Here is a tiny trained network, its code and every weight. The questions are about switching its units off for an input and a class, where a switched-off unit gives its printed mean instead of its output.

import numpy as np


def w(rows, s, z=0):
    codes = np.array(rows[::2]) - 128.0
    scale = np.full(codes.shape[1], s)
    scale[-1] = z or s
    return codes * scale


def f(y):
    return np.maximum(y, 0)


def log_softmax(a):
    a = a - a.max(-1, keepdims=True)
    return a - np.log(np.exp(a).sum(-1, keepdims=True))


def net(x, mask):
    res = np.array(x, float).reshape(1, 3) / 4 @ E
    y = f(res @ A[0][:, :-1].T + A[0][:, -1])
    res = res + np.where(mask, y, B[0][:, -1]) @ B[0][:, :-1]
    return log_softmax(res[-1] @ U[:, :-1].T + U[:, -1])


A, B = {}, {}
E = w([
[164,155,63,254],'x0',
[207,100,243,162],'x1',
[217,35,59,60],'x2',
],0.0092)
A[0] = w([
[129,107,125,101,94],'N1',
[73,146,175,73,130],'N2',
[153,81,122,56,115],'N3',
[90,154,156,106,135],'N4',
[249,68,20,156,3],'N5',
[147,138,141,184,55],'N6',
[43,161,220,58,233],'N7',
[72,121,75,118,226],'N8',
[133,142,179,174,169],'N9',
[144,121,96,188,145],'N10',
[156,95,118,68,133],'N11',
[202,111,219,157,151],'N12',
[166,76,117,39,116],'N13',
[106,140,113,181,114],'N14',
[80,152,60,101,246],'N15',
[120,173,112,229,148],'N16',
[128,139,84,84,154],'N17',
[99,138,101,139,184],'N18',
],0.02,0.0054)
B[0] = w([
[123,146,126,129,151],'N1',
[116,86,152,138,197],'N2',
[126,192,135,131,201],'N3',
[103,112,107,121,172],'N4',
[87,3,140,77,222],'N5',
[174,137,149,162,160],'N6',
[113,37,116,88,255],'N7',
[62,135,114,164,199],'N8',
[180,129,139,158,188],'N9',
[154,109,83,148,172],'N10',
[117,175,131,95,190],'N11',
[212,145,176,62,227],'N12',
[122,209,153,136,218],'N13',
[141,140,90,142,167],'N14',
[40,126,107,164,215],'N15',
[165,161,71,173,210],'N16',
[111,137,176,172,176],'N17',
[115,122,93,118,166],'N18',
],0.051,0.019)
U = w([
[33,35,109,126,225],'0',
[145,35,137,42,133],'1',
[28,197,131,117,222],'2',
[116,202,136,31,3],'3',
[78,187,2,148,40],'4',
[183,154,107,159,54],'5',
],0.0098,0.005)

Each question gives the input, the list of numbers given to net, and the class t.
The units are the neurons (one row each of A and B). Each row of codes is followed by its name. A weight is (code - 128) times the scale printed after its matrix; where a second scale follows, it is the last column's (A, B and U).
mask holds one flag per neuron, in row order. A switched-off neuron (its flag False) gives its mean, the last column of its row in B, instead of its output. The means were averaged over made-up inputs and are rounded, as every weight is.
A unit's drop is (log p(t) with every unit on - log p(t) with that unit switched off) / (log p(t) with every unit on - log p(t) with every unit switched off).
The circuit of an input: a set's keep is (log p(t) with only the set's units on - log p(t) with every unit switched off) / (log p(t) with every unit on - log p(t) with every unit switched off). Starting from the 12 units with the biggest drops (on a tie, the unit counted first), units are removed one at a time, each time the one whose removal leaves the highest keep (on an exact tie, the one counted first), for as long as the keep stays at least 0.8.
units of the circuit, in order: the units of the circuit, biggest drop first
top k neurons: the k neurons with the biggest drops, biggest first
drop when u is switched off: that unit's drop, to one decimal
input [0,-6,4], class 2: units of the circuit, in order => (N7)
input [-7,-3,1], class 2: top 3 neurons => (N5 N13 N3)
input [1,-6,-8], class 4: top 2 neurons => (N16 N5)
input [7,6,0], class 5: top 2 neurons => (N16 N7)
input [-2,0,8], class 2: top 2 neurons => (N12 N13)
input [-7,1,-8], class 1: top 2 neurons => (N15 N8)
input [1,7,-7], class 5: top 2 neurons => (N5 N16)
input [0,3,4], class 3: top 2 neurons => (N7 N13)
input [6,6,1], class 1: top 2 neurons => (N5 N13)
input [2,3,0], class 5: top 2 neurons => (N7 N5)
input [-5,8,1], class 3: top 2 neurons => (N5 N13)
input [8,-2,-1], class 4: drop when N16 is switched off => 0.4
input [3,0,-6], class 4: drop when N12 is switched off => 0.4
input [2,-1,-8], class 4: units of the circuit, in order => (N16)
input [8,2,0], class 5: drop when N16 is switched off => 1.1
input [-8,0,6], class 2: drop when N12 is switched off => 0.4
